Below are the code and all the weights of a small trained network. Each question names an input and a class and asks about switching units off, where a switched-off unit gives its printed mean instead of its output.

import numpy as np


def w(rows, s, z=0):
    codes = np.array(rows[::2]) - 128.0
    scale = np.full(codes.shape[1], s)
    scale[-1] = z or s
    return codes * scale


def norm(h):
    return h / np.sqrt((h * h).mean(-1, keepdims=True) + 1e-5)


def f(y):
    return np.maximum(y, 0)


def log_softmax(a):
    a = a - a.max(-1, keepdims=True)
    return a - np.log(np.exp(a).sum(-1, keepdims=True))


def net(x, mask):
    res = np.array(x, float).reshape(1, 4) / 4 @ E
    u = 0
    for l in range(2):
        y = f(norm(res) @ A[l][:, :-1].T + A[l][:, -1])
        res = res + np.where(mask[u : u + 16], y, B[l][:, -1]) @ B[l][:, :-1]
        u += 16
    return log_softmax(norm(res)[-1] @ U[:, :-1].T + U[:, -1])


A, B = {}, {}
E = w([
[130,20,135,173,132],'x0',
[85,116,203,247,66],'x1',
[153,124,55,168,47],'x2',
[65,128,91,97,97],'x3',
],0.012)
A[0] = w([
[214,138,167,184,149,152],'L0N1',
[56,158,183,200,93,8],'L0N2',
[88,78,167,67,141,103],'L0N3',
[116,197,113,221,85,148],'L0N4',
[210,119,242,253,143,109],'L0N5',
[105,39,167,141,143,106],'L0N6',
[167,168,127,85,135,144],'L0N7',
[57,139,188,127,132,148],'L0N8',
[150,13,184,186,156,125],'L0N9',
[55,160,192,172,98,143],'L0N10',
[98,116,198,137,160,103],'L0N11',
[110,173,133,168,113,150],'L0N12',
[164,181,81,44,148,45],'L0N13',
[183,156,205,107,168,142],'L0N14',
[132,163,134,134,96,92],'L0N15',
[128,175,49,99,106,2],'L0N16',
],0.019,0.0062)
B[0] = w([
[110,80,196,151,199,188],'L0N1',
[6,115,157,146,130,211],'L0N2',
[95,197,126,201,169,176],'L0N3',
[156,117,114,240,133,219],'L0N4',
[10,75,232,110,69,252],'L0N5',
[104,81,3,150,149,192],'L0N6',
[162,132,94,82,173,184],'L0N7',
[90,190,117,150,99,197],'L0N8',
[169,40,119,184,61,229],'L0N9',
[45,190,76,185,87,227],'L0N10',
[120,184,124,195,101,183],'L0N11',
[121,117,106,186,119,177],'L0N12',
[167,98,109,10,112,211],'L0N13',
[166,167,170,184,189,192],'L0N14',
[149,108,86,154,141,149],'L0N15',
[109,78,69,92,51,175],'L0N16',
],0.034,0.013)
A[1] = w([
[148,214,142,141,129,50],'L1N1',
[253,35,119,205,114,112],'L1N2',
[155,159,138,110,226,201],'L1N3',
[134,128,144,123,125,83],'L1N4',
[113,122,146,149,129,74],'L1N5',
[116,112,188,160,105,33],'L1N6',
[138,134,241,77,155,1],'L1N7',
[105,157,64,118,124,111],'L1N8',
[68,99,215,197,128,61],'L1N9',
[124,125,174,151,98,80],'L1N10',
[123,133,126,182,189,137],'L1N11',
[210,173,148,73,104,83],'L1N12',
[122,232,101,182,132,164],'L1N13',
[79,37,120,195,120,226],'L1N14',
[144,143,85,79,152,77],'L1N15',
[146,126,97,113,36,75],'L1N16',
],0.024,0.0039)
B[1] = w([
[156,151,139,38,148,140],'L1N1',
[253,133,76,156,97,177],'L1N2',
[207,196,171,171,179,159],'L1N3',
[132,125,118,126,136,129],'L1N4',
[100,141,90,112,131,151],'L1N5',
[66,154,78,124,114,166],'L1N6',
[110,92,104,203,235,142],'L1N7',
[85,50,185,147,137,161],'L1N8',
[24,157,22,152,140,227],'L1N9',
[92,158,85,122,130,156],'L1N10',
[90,133,149,107,50,167],'L1N11',
[45,97,146,168,153,157],'L1N12',
[135,143,212,35,88,179],'L1N13',
[81,204,124,187,79,253],'L1N14',
[77,61,122,173,147,163],'L1N15',
[199,127,154,61,82,160],'L1N16',
],0.04,0.024)
U = w([
[33,172,112,172,71,207],'0',
[235,122,99,154,95,83],'1',
[135,193,212,49,135,3],'2',
[105,24,132,30,114,117],'3',
[119,108,168,135,252,110],'4',
],0.02,0.0046)

Each question gives the input, the list of numbers given to net, and the class t.
The units are the neurons (one row each of A and B). Each row of codes is followed by its name. A weight is (code - 128) times the scale printed after its matrix; where a second scale follows, it is the last column's (A, B and U).
mask holds one flag per neuron, layer by layer. A switched-off neuron (its flag False) gives its mean, the last column of its row in B, instead of its output. The means were averaged over made-up inputs and are rounded, as every weight is.
A unit's drop is (log p(t) with every unit on - log p(t) with that unit switched off) / (log p(t) with every unit on - log p(t) with every unit switched off).
unit that matters most: the unit with the biggest drop
top k neurons: the k neurons with the biggest drops, biggest first
k most important neurons of layer l: the k neurons of layer l with the biggest drops, biggest first
drop when u is switched off: that unit's drop, to one decimal
input [0,1,8,7], class 1: 2 most important neurons of layer 0 -> L0N5; L0N2
input [-4,-8,4,-5], class 3: most important neuron of layer 0 -> L0N16
input [-5,0,-5,-8], class 4: 3 most important neurons of layer 1 -> L1N7; L1N14; L1N3
input [-8,2,5,4], class 1: 2 most important neurons of layer 0 -> L0N5; L0N4
input [-6,-6,-2,0], class 3: top 2 neurons -> L0N13; L0N16
input [4,-4,6,-2], class 1: 2 most important neurons of layer 0 -> L0N5; L0N2
input [-5,1,1,0], class 1: top 2 neurons -> L0N5; L0N4
input [4,-3,6,1], class 1: top 2 neurons -> L0N5; L0N2
input [-1,-1,5,8], class 1: top 3 neurons -> L0N5; L0N2; L0N10
input [-8,-1,-1,-2], class 4: top 3 neurons -> L0N9; L0N14; L1N12
input [-1,1,-7,4], class 2: top 2 neurons -> L1N13; L0N5
input [-2,-3,-7,5], class 2: top 3 neurons -> L0N3; L0N5; L1N13
input [2,-6,8,-3], class 3: top 2 neurons -> L0N9; L0N4
input [3,-6,-3,-4], class 4: unit that matters most -> L0N4
input [4,-8,-8,-4], class 2: 4 most important neurons of layer 0 -> L0N5; L0N3; L0N14; L0N9
input [-2,-5,-8,-4], class 4: 2 most important neurons of layer 0 -> L0N10; L0N13
input [5,-3,7,0], class 1: 2 most important neurons of layer 0 -> L0N5; L0N2
input [0,-7,-4,8], class 3: 4 most important neurons of layer 0 -> L0N13; L0N14; L0N16; L0N1
input [-4,-2,6,-5], class 1: drop when L1N2 is switched off -> 0.1
input [-2,0,0,2], class 3: unit that matters most -> L0N9
input [-6,-7,-4,8], class 3: drop when L0N13 is switched off -> 0.1
input [3,-4,2,7], class 3: drop when L0N9 is switched off -> 0.2
input [-7,-2,7,-1], class 1: drop when L1N2 is switched off -> 0.2
